Rows, each with its class
[-30.6 -19.9  16.0   8.7  -9.6  -1.0   3.5 -10.0  15.2   9.4  17.9 -21.6
 -25.9 -19.6  -9.8 -11.9 -10.5   5.0 -24.6  -2.9   2.8  12.0   1.0  20.1
  -7.9   4.6  58.7] | ZQ
[-42.7 -22.0   3.4  35.3 -15.9  32.2  -0.1  -9.9  26.3   2.9  54.7   2.4
 -26.6  -6.8 -20.1  -9.8 -12.9   0.4   5.3  15.7 -13.7 -15.2  16.3  -2.6
  -7.1   7.1  69.1] | GJ
[ -9.8 -16.9  -3.5  37.1 -21.5  20.5  -2.0  -9.6  21.3   5.4  34.8   9.8
 -21.3 -14.3 -19.0  -3.6 -13.9  -9.4   3.7  15.2  -4.1  -9.1  22.9   9.4
  -7.9  10.2  39.9] | GJ
[-18.1 -15.6   8.1  34.3 -15.1  29.6  -0.5 -14.5  23.5   5.8  37.9  16.4
 -21.1 -20.7 -26.5  -6.4 -11.6  -3.7   2.9  12.9  -2.7  -2.4  14.9   3.3
  -8.5   8.0  58.2] | GJ
[-23.7 -17.4  11.5  19.0   7.6  20.5 -11.5   2.1  21.5  -9.1  18.0  17.4
 -15.3   8.2 -12.8  -7.6 -14.6  11.9   9.6  -2.9   3.9 -33.7  -2.5 -19.1
 -13.9   3.5  45.5] | GJ
[-12.1 -17.4   4.5  34.1 -14.7  23.2  -4.5  -7.2  22.3   0.3  36.9  22.2
 -24.3  -4.9 -17.3  -5.5 -17.1   1.8   2.4   5.3   3.7 -17.5   9.2  -9.0
 -14.1   7.9  44.6] | GJ
[-45.8  -5.1  46.2  12.1   3.0  14.7  -8.6  -4.6  27.0  -4.1  38.2 -14.4
 -31.9  -9.7 -16.2 -13.1 -29.9  14.5 -23.8 -10.5  11.3 -18.6 -15.7 -10.7
 -12.5   6.2  66.5] | ZQ
[ -1.9 -10.7  10.9  40.4  -9.2  22.6  -2.1  -9.5  18.8   0.6  27.1  16.9
 -16.3  -8.1 -15.4   0.7 -21.0  -7.6   9.1  17.5  -1.4 -14.2  15.6   2.8
  -4.5   6.6  34.4] | GJ
[-26.2 -16.2  16.5  27.5 -10.3  26.5   0.4 -13.2  22.2  10.7  34.0  -0.8
 -22.6 -16.1 -16.4 -10.3  -8.3  -8.3  -5.9  10.9  -2.7  -1.1   9.2  -1.3
  -6.2   4.7  49.0] | GJ
[-25.6 -19.2  17.3  29.7 -20.8  29.8   4.9 -14.3  21.2   7.7  47.2  -2.0
 -30.7 -18.5 -21.3  -8.5 -16.8  -6.6  -5.3  15.9 -13.0   2.2  16.5   4.4
  -5.2  12.0  54.4] | GJ
[ -9.8  -8.1   8.8  29.5  -9.4  22.0 -11.1  -0.8  20.3  -9.4  25.7   5.7
 -10.0   6.3  -7.2  -4.1 -23.9   0.7  12.8   9.2  -8.1 -28.5   9.4  -6.5
  -6.0   5.1  24.5] | GJ
[-46.1 -26.0  29.4  35.6  -6.4  34.7  -4.2 -11.5  37.1   2.9  58.4  11.0
 -38.7 -13.8 -31.8 -13.3 -28.5   6.9  -0.5   7.6  -3.2 -22.1   5.5 -10.4
 -14.7  10.8  89.1] | GJ
[-23.2  -7.2  30.4  24.1  -2.3  36.0  -6.9   1.6  23.4  -7.3  34.1  12.5
 -16.7   4.5 -16.0  -6.7 -23.5  10.2   5.6   0.3  -4.4 -32.7   0.3 -24.0
 -11.6   5.9  44.1] | GJ
[-39.6  -2.0  55.2  28.0   5.4  49.4 -11.2  -0.4  35.3  -6.7  44.0  18.2
 -21.3   4.5 -19.4 -10.4 -36.5  15.1   2.6   0.5   1.1 -42.1 -10.5 -34.0
 -10.3   7.7  63.4] | GJ
[-26.2 -16.3  12.0  26.2  -7.6  34.7  -2.5  -7.0  20.1  -2.3  35.8  23.0
 -20.4  -2.3 -13.5  -7.7 -13.8   1.2   9.6   7.3  -4.3 -20.9   6.3 -19.5
 -14.8   4.9  52.4] | GJ
[ -5.5  -9.0  -7.3  38.3 -28.5  21.1   0.7  -5.1  17.3   5.3  42.2  13.3
 -24.8 -10.0 -14.1  -5.4 -18.3  -8.0  -0.3   8.3  -7.2 -13.9  18.4  -0.3
  -3.7  12.3  20.8] | GJ
[-26.7  -6.9  31.5  38.0  -2.1  45.3  -2.7  -4.9  28.4  -7.7  43.3  24.2
 -22.4   2.2 -22.5  -8.2 -27.1   8.5   5.8   6.4  -1.2 -35.7   3.8 -24.9
 -11.7   7.5  53.3] | GJ
[ -3.7 -14.1 -19.0  28.9 -12.6  16.5  -5.2   5.7  13.9  -1.7  29.0  23.2
 -11.0  -0.7 -12.6   0.7  -6.0   0.2  15.8  13.4  -5.5 -18.5  16.8  -8.2
  -4.5   2.4  26.7] | GJ
[ 38.3 -31.0 -65.1  27.8 -45.0 -17.9  -0.2  -5.3 -11.6  11.2   3.2   8.8
  -7.0 -22.6  -2.1   3.0   6.4 -28.2  11.2  13.4 -12.1  19.7  37.2  41.0
   4.4   0.4 -24.5] | GJ
[ -3.2  14.5  15.0   9.2  20.3  19.0 -16.6  14.5  10.7 -22.8   0.7  33.0
   7.2  23.5  -2.6   1.3 -13.4  24.2  20.3  -7.6  13.4 -44.4  -7.1 -42.6
  -9.1  -0.4   5.7] | GJ
[-25.9 -31.1   8.4  33.8 -21.0  27.0   1.1 -15.1  27.6   9.8  41.0   6.2
 -31.4 -23.3 -22.1 -11.7  -9.7  -8.7 -11.6  14.2  -7.5   2.7  20.6   7.3
  -8.0   6.1  63.2] | GJ
[-23.2 -21.9  10.1  37.4 -26.7  28.5  -1.3 -13.0  21.5   4.9  45.8   4.8
 -31.6 -16.5 -20.2  -9.0 -21.8 -10.7  -3.6   9.6 -10.6  -8.6  19.0   3.3
 -11.8   7.4  48.1] | GJ
[-21.0 -27.7   9.6  41.9 -21.0  26.2   0.9 -17.0  26.9   3.3  45.8  10.2
 -29.1 -21.0 -25.0 -10.7 -19.0  -2.3  -3.0  16.0  -2.2  -6.6  13.6   5.3
  -9.1  11.6  62.3] | GJ
[  3.9  -8.3  -5.1  21.2 -14.9  11.8  -0.9  -0.8   9.5   1.9  13.2  18.1
  -3.8  -1.1  -9.0  -2.7  -9.1  -6.2   0.4   0.8  -2.4  -9.7   9.2   2.7
  -3.0   1.3   5.5] | GJ
[  7.2 -12.9 -22.3  24.7 -19.1  -3.1  -4.2   3.9  10.6  -0.7  21.1   7.1
 -14.0  -3.1  -4.8   0.6  -6.5   2.9   4.4   7.7   0.2 -13.9  14.2  10.8
   5.2   2.6   4.7] | GJ
[  6.4 -26.1 -15.2  27.0 -21.8  15.1   1.8  -8.5   8.3   4.6  17.2  15.5
  -9.4 -10.6 -12.0  -4.0  -5.5 -19.4  11.7  18.1 -10.9   2.5  20.9  12.5
  -6.1   4.2  15.9] | GJ

Rows, each with its class
[  2.2   2.6  -8.9  -6.7  13.9   2.5  -0.4   0.1  -4.3 -14.3   6.0   4.2
 -16.3  23.9   5.1  11.2 -20.1   4.9  11.3  -4.7  -1.0 -11.1  -5.8  18.7
  24.1  -1.5   6.6] | DP
[  6.4  26.4  13.1   2.6  -8.0  -4.1   1.5   3.6   4.1   3.7   1.9  -1.3
 -13.6 -17.7   0.0  -1.2  12.6  -6.1  -7.1  -3.3 -17.3   0.2 -12.7  -5.4
  -3.8  -6.5  -0.7] | Lf
[  0.3  -9.8 -46.4  -3.6 -16.1   3.4  -1.3   4.5   0.9  14.5   3.5   5.5
   3.4 -13.6  -4.2   1.6  18.6  12.5 -17.4  -0.3 -18.1   3.1  15.9 -39.9
 -40.1 -14.8  -5.9] | Lf
[  2.7  -3.5 -20.7   3.8  -4.8 -17.5   6.3 -12.9   0.9  -4.1  -2.3   4.4
  11.5   2.2   4.2  -0.8  17.5  13.4  34.3 -42.8  10.1  28.7 -10.0   0.1
 -14.7  -1.7   3.0] | DP
[ -1.6   9.0  -3.2  -2.5   2.2   1.2   4.0  -1.3  -3.8 -14.4  -7.4  -0.9
 -17.8   2.8   4.7 -10.0 -16.3  -4.1  25.7   4.9  -2.4   9.9 -17.5   6.4
   7.3  -4.1  -3.0] | DP
[ -6.7   3.9 -38.2  -3.2  -9.8   7.3   2.5  -0.7  -2.0   1.1 -10.8   0.7
   4.7  -3.0  -1.7  -6.3  -9.8  -6.8  14.5   4.7   0.4  16.7  13.0  -9.7
 -10.3  -4.2  -2.6] | Lf
[  5.1  -3.0  12.4  -2.5   5.3 -18.4   7.0  -1.0  -2.0  -9.4   6.1   2.8
 -15.4   3.4   5.4   9.5   7.2  14.5  13.9 -26.0 -11.3   2.9 -27.0   2.2
  14.7  -5.9   3.5] | DP
[  3.8  17.4 -38.9  -1.5 -23.7   9.2   2.8   2.1   2.6  13.8  -2.7  -8.4
  -2.4  10.4  -2.8  -5.7  12.3  -0.1 -14.7   8.4 -12.9  -9.4   8.9 -46.7
 -17.6  -7.2  -5.6] | Lf
[  6.2  -1.7  57.4  -2.6  12.2 -17.7  -2.8  -3.9   6.3   4.9  13.1  -1.6
   1.9   3.5  -3.5  -6.3  16.7   5.4 -35.2  -7.7   9.1 -11.6  -6.6   6.7
  18.1   5.0   5.0] | NR
[ -3.0  -8.7  -5.2  -4.0  -2.5   4.6  -2.7   2.2  -1.6   6.8   5.4   4.1
   0.3 -20.0   0.3  -0.2  13.1   7.4 -16.6   7.8 -13.1  -0.5   6.2 -16.9
  -9.5  -5.7  -1.3] | Lf
[ -7.3   7.1 -27.6  -5.5   1.5   1.4   2.0   0.5  -5.5  -4.7  -1.8   7.5
  -6.9 -14.1   7.9   1.3  -5.9  -0.1  14.6   6.7  -6.4  26.9  11.5  17.5
   3.3  -6.1   0.4] | DP
[ -8.4   9.6 -45.9  -7.0 -20.4   1.8   3.8   0.6  -1.2  -8.2 -27.9 -14.6
 -11.7  13.2  -7.2 -13.8 -27.5  -5.0  28.8   7.9 -14.5   0.3 -19.6 -44.0
  -6.2  -4.3 -11.6] | Lf
[  7.3  40.2 -38.7   1.4 -18.2   0.2   1.7   6.7   7.2   5.7   1.3  -5.0
 -12.7  -3.3  -2.5  -4.6   4.9 -12.8  12.9  -9.6 -15.9   1.6   3.7 -15.4
 -15.9  -8.1   0.6] | Lf
[ -7.8  35.1 -17.7  -5.1 -22.1  -7.2   1.3  -0.1   0.0  22.3  -0.1 -10.2
   3.4  14.8  -0.9  -5.3  22.0   1.3 -38.3  33.1  -9.8   2.9  24.0 -22.5
   4.0  -8.5  -9.4] | Lf
[ -8.5  -9.5 -37.4  11.2 -15.5  13.3  -1.0  -1.9 -10.0  -6.5 -14.7   2.9
  -2.1  -2.9  -0.9   8.2   7.6   4.6  26.3  11.3 -11.0  21.7  10.8   6.1
 -14.8   2.7  -9.2] | Lf
[ -2.3   2.0   6.5  -4.5  -4.5  -5.0   3.5   0.3   1.4  -5.1  -7.6  -5.9
  -2.5  -7.7   1.3 -14.5  -9.8  -6.0   9.3  -2.0   0.4   6.2 -21.1 -18.2
  -2.7  -2.2   0.1] | Lf
[ -5.0   3.4 -15.9   2.5 -22.8  -6.5  -2.1   2.5  -1.5  20.9  -0.2  -4.6
   8.8   9.7  -5.8   5.0  32.1  15.9 -38.0  21.9 -12.6  -6.0  24.6 -21.2
  -9.5  -4.7 -14.3] | Lf
[  0.9  -2.2 -14.7 -12.8  13.2  -0.4  -1.6   0.0   1.5   1.6   7.8   5.7
   5.5  13.7   1.0   0.6 -16.2  -5.7  -6.1  -5.6  10.6  -4.8  13.5   1.6
  12.0  -3.9   8.0] | NR
[  5.7   7.8  47.5   2.8   4.6  -3.1   1.7  -4.2   1.5   2.7   0.8  -8.4
  -2.8   6.1  -0.3  -8.4  10.8  -2.3 -27.4  11.0   2.7 -13.9 -23.6 -12.5
   8.6   1.6  -2.2] | NR
[ -1.6  -0.7  60.9  -4.6  13.5 -11.7   1.1  -1.2  -1.7  -3.4   3.5  -5.4
  -2.3   1.6   2.1   0.1  -7.2  -3.9 -20.5  14.0   7.0 -13.4 -13.9  13.0
  28.0   4.1   1.4] | NR
